Below are the code and all the weights of a small trained network. Each question names an input and a target symbol and asks about switching units off, where a switched-off unit gives its printed mean instead of its output.

import numpy as np


def w(rows, s, z=0):
    codes = np.array(rows[::2]) - 128.0
    scale = np.full(codes.shape[1], s)
    scale[-1] = z or s
    return codes * scale


def f(y):
    return np.maximum(y, 0)


def softmax(a):
    e = np.exp(a - a.max(-1, keepdims=True))
    return e / e.sum(-1, keepdims=True)


def log_softmax(a):
    a = a - a.max(-1, keepdims=True)
    return a - np.log(np.exp(a).sum(-1, keepdims=True))


def net(x, mask):
    ids = ['γζηξσω'.index(c) for c in x.split()]
    T = len(ids)
    res = E[ids] + P[:T]
    u = 0
    for l in range(3):
        q, k, v = (res @ M[l].T for M in (Q, K, V))
        z = softmax(np.where(np.tri(T) > 0, q @ k.T / 3**0.5, -1e9)) @ v
        res = res + np.where(mask[u], z, O[l][:, -1]) @ O[l][:, :-1]
        u += 1
        y = f(res @ A[l][:, :-1].T + A[l][:, -1])
        res = res + np.where(mask[u : u + 12], y, B[l][:, -1]) @ B[l][:, :-1]
        u += 12
    return log_softmax(res[-1] @ U[:, :-1].T + U[:, -1])


Q, K, V, O, A, B = {}, {}, {}, {}, {}, {}
E = w([
[171,163,185,70],'γ',
[169,111,110,165],'ζ',
[87,97,152,223],'η',
[106,248,119,125],'ξ',
[150,168,125,86],'σ',
[49,67,154,59],'ω',
],0.016)
P = w([
[255,9,66,103],'0',
[136,105,76,91],'1',
[147,131,55,111],'2',
[101,147,125,129],'3',
[120,170,128,151],'4',
[106,174,172,161],'5',
[110,189,200,180],'6',
[127,196,207,189],'7',
[121,207,227,198],'8',
],0.0076)
Q[0] = w([
[127,172,210,136],'0.h1',
[192,162,107,187],'0.h1',
[2,45,123,181],'0.h1',
],0.0062)
K[0] = w([
[7,173,158,166],'0.h1',
[171,144,84,192],'0.h1',
[75,1,90,137],'0.h1',
],0.006)
V[0] = w([
[122,71,46,105],'0.h1',
[51,101,125,107],'0.h1',
[165,252,241,253],'0.h1',
],0.005)
O[0] = w([
[138,155,101,254,132],'0.h1',
[55,227,168,153,136],'0.h1',
[7,103,13,56,2],'0.h1',
],0.0047,0.00062)
A[0] = w([
[94,49,184,164,99],'0.n1',
[43,26,41,36,66],'0.n2',
[107,107,67,103,66],'0.n3',
[139,171,19,180,112],'0.n4',
[173,100,61,166,120],'0.n5',
[217,201,70,117,22],'0.n6',
[171,47,96,172,169],'0.n7',
[33,89,111,122,77],'0.n8',
[56,24,2,57,118],'0.n9',
[205,152,67,62,42],'0.n10',
[151,92,168,191,59],'0.n11',
[124,240,41,149,2],'0.n12',
],0.0082,0.0063)
B[0] = w([
[163,73,95,198,245],'0.n1',
[239,117,207,207,147],'0.n2',
[141,106,120,136,128],'0.n3',
[73,85,167,87,185],'0.n4',
[95,167,145,155,181],'0.n5',
[254,99,118,110,157],'0.n6',
[160,163,106,200,253],'0.n7',
[186,181,181,177,168],'0.n8',
[183,168,177,211,145],'0.n9',
[246,75,74,67,165],'0.n10',
[122,76,61,139,182],'0.n11',
[245,20,128,119,171],'0.n12',
],0.0072,0.0029)
Q[1] = w([
[168,118,122,208],'1.h1',
[111,151,183,139],'1.h1',
[6,254,143,124],'1.h1',
],0.0093)
K[1] = w([
[98,98,33,143],'1.h1',
[65,134,189,153],'1.h1',
[19,255,176,118],'1.h1',
],0.0085)
V[1] = w([
[108,173,78,59],'1.h1',
[27,91,58,206],'1.h1',
[101,28,255,78],'1.h1',
],0.0091)
O[1] = w([
[153,212,96,80,2],'1.h1',
[117,56,189,68,63],'1.h1',
[95,106,1,154,84],'1.h1',
],0.0097,0.0053)
A[1] = w([
[136,139,106,30,52],'1.n1',
[155,166,190,77,184],'1.n2',
[172,142,112,165,155],'1.n3',
[96,70,118,203,3],'1.n4',
[115,95,94,67,45],'1.n5',
[182,125,69,137,214],'1.n6',
[159,174,74,73,67],'1.n7',
[14,109,122,120,88],'1.n8',
[130,77,119,77,237],'1.n9',
[187,126,142,115,59],'1.n10',
[139,98,49,7,230],'1.n11',
[125,91,125,127,37],'1.n12',
],0.014,0.0049)
B[1] = w([
[77,116,254,132,139],'1.n1',
[217,175,137,137,188],'1.n2',
[121,159,54,166,197],'1.n3',
[107,217,104,101,245],'1.n4',
[147,157,96,149,129],'1.n5',
[85,75,151,60,199],'1.n6',
[115,173,98,21,178],'1.n7',
[35,127,151,32,159],'1.n8',
[178,136,88,173,156],'1.n9',
[98,122,167,92,155],'1.n10',
[42,78,238,146,155],'1.n11',
[125,182,88,126,147],'1.n12',
],0.0088,0.011)
Q[2] = w([
[91,170,113,162],'2.h1',
[100,255,110,93],'2.h1',
[90,189,160,181],'2.h1',
],0.0088)
K[2] = w([
[115,182,54,189],'2.h1',
[13,116,185,182],'2.h1',
[139,113,146,254],'2.h1',
],0.0055)
V[2] = w([
[97,226,190,70],'2.h1',
[253,75,94,17],'2.h1',
[176,169,62,52],'2.h1',
],0.005)
O[2] = w([
[155,69,92,171,173],'2.h1',
[37,247,101,195,2],'2.h1',
[107,160,255,202,107],'2.h1',
],0.0062,0.0065)
A[2] = w([
[1,83,99,197,51],'2.n1',
[198,54,126,121,164],'2.n2',
[166,45,166,33,76],'2.n3',
[140,115,46,21,3],'2.n4',
[92,15,167,157,52],'2.n5',
[103,134,46,191,126],'2.n6',
[90,86,136,61,10],'2.n7',
[233,194,100,166,166],'2.n8',
[61,76,145,51,209],'2.n9',
[134,178,200,114,49],'2.n10',
[158,92,81,248,189],'2.n11',
[113,64,182,185,185],'2.n12',
],0.0092,0.0051)
B[2] = w([
[233,152,80,176,167],'2.n1',
[87,154,191,181,191],'2.n2',
[110,202,96,233,222],'2.n3',
[74,175,165,168,193],'2.n4',
[160,154,62,42,163],'2.n5',
[113,89,216,136,166],'2.n6',
[199,184,182,173,161],'2.n7',
[123,62,37,91,253],'2.n8',
[99,58,123,58,249],'2.n9',
[166,137,116,105,177],'2.n10',
[146,231,255,155,195],'2.n11',
[84,150,45,154,193],'2.n12',
],0.0086,0.0073)
U = w([
[248,133,147,100,91],'γ',
[182,234,64,134,29],'ζ',
[88,43,112,117,241],'η',
[52,253,132,146,2],'ξ',
[167,195,240,63,31],'σ',
[151,197,191,245,217],'ω',
],0.0075,0.0073)

Each question gives the input, a string of symbols that net reads in full, and the target symbol t.
The units are the heads (3 rows each of Q, K, V and O) and the neurons (one row each of A and B). Each row of codes is followed by its name. A weight is (code - 128) times the scale printed after its matrix; where a second scale follows, it is the last column's (O, A, B and U).
mask holds one flag per unit, layer by layer, with each layer's heads first. A switched-off unit (its flag False) gives its mean, the last column of its rows in O or B, instead of its output. The means were averaged over made-up inputs and are rounded, as every weight is.
A unit's drop is (log p(t) with every unit on - log p(t) with that unit switched off) / (log p(t) with every unit on - log p(t) with every unit switched off).
The circuit of an input: a set's keep is (log p(t) with only the set's units on - log p(t) with every unit switched off) / (log p(t) with every unit on - log p(t) with every unit switched off). Starting from the 12 units with the biggest drops (on a tie, the unit counted first), units are removed one at a time, each time the one whose removal leaves the highest keep (on an exact tie, the one counted first), for as long as the keep stays at least 0.8.
units of the circuit, in order: the units of the circuit, biggest drop first
top k neurons: the k neurons with the biggest drops, biggest first
k most important neurons of layer l: the k neurons of layer l with the biggest drops, biggest first
input γ σ γ, target ξ: most important neuron of layer 1 => (1.n6)
input ξ σ ξ, target σ: 2 most important neurons of layer 0 => (0.n4, 0.n7)
input ξ η η γ, target ω: units of the circuit, in order => (2.n3, 1.n4, 1.h1)
input σ ζ ζ, target ω: units of the circuit, in order => (2.n11, 1.n7, 0.n7)
input η σ σ, target ω: 4 most important neurons of layer 0 => (0.n1, 0.n10, 0.n11, 0.n7)
input σ σ ω ω σ ξ, target η: top 2 neurons => (0.n12, 1.n4)
input ω ξ ω ξ, target σ: 3 most important neurons of layer 0 => (0.n1, 0.n7, 0.n4)
input ω ω γ γ, target η: units of the circuit, in order => (1.h1, 1.n4, 1.n6)
input ξ γ η ζ ξ σ σ σ ξ, target ζ: units of the circuit, in order => (1.h1, 1.n2, 2.n8)
input σ ξ η γ η γ γ γ, target ξ: top 2 neurons => (1.n7, 2.n4)
input η ω σ, target ω: top 2 neurons => (1.n11, 1.n4)
input γ σ η γ σ σ γ, target ζ: units of the circuit, in order => (1.h1, 1.n2, 2.n8)
input σ ζ ξ ξ σ, target σ: top 2 neurons => (0.n1, 1.n11)
input ζ ω ξ ζ σ ζ σ γ γ, target ζ: top neuron => (1.n2)
input ξ ζ σ γ σ σ σ, target ζ: 2 most important neurons of layer 0 => (0.n4, 0.n11)
input ω ω ω ξ ξ, target η: top 2 neurons => (0.n12, 2.n9)
input η η η γ, target ω: top 2 neurons => (1.n4, 2.n3)
input γ ω σ, target ξ: top 4 neurons => (2.n4, 1.n7, 1.n6, 0.n10)
input γ η ξ, target ξ: top 3 neurons => (0.n12, 1.n7, 2.n4)
input η η ω σ ω ω σ σ, target η: most important neuron of layer 0 => (0.n8)
input ξ ξ γ, target σ: 2 most important neurons of layer 1 => (1.n7, 1.n11)
input η ω γ γ, target η: 2 most important neurons of layer 1 => (1.n4, 1.n11)
input ζ ξ ξ, target γ: top 3 neurons => (0.n12, 0.n7, 1.n2)
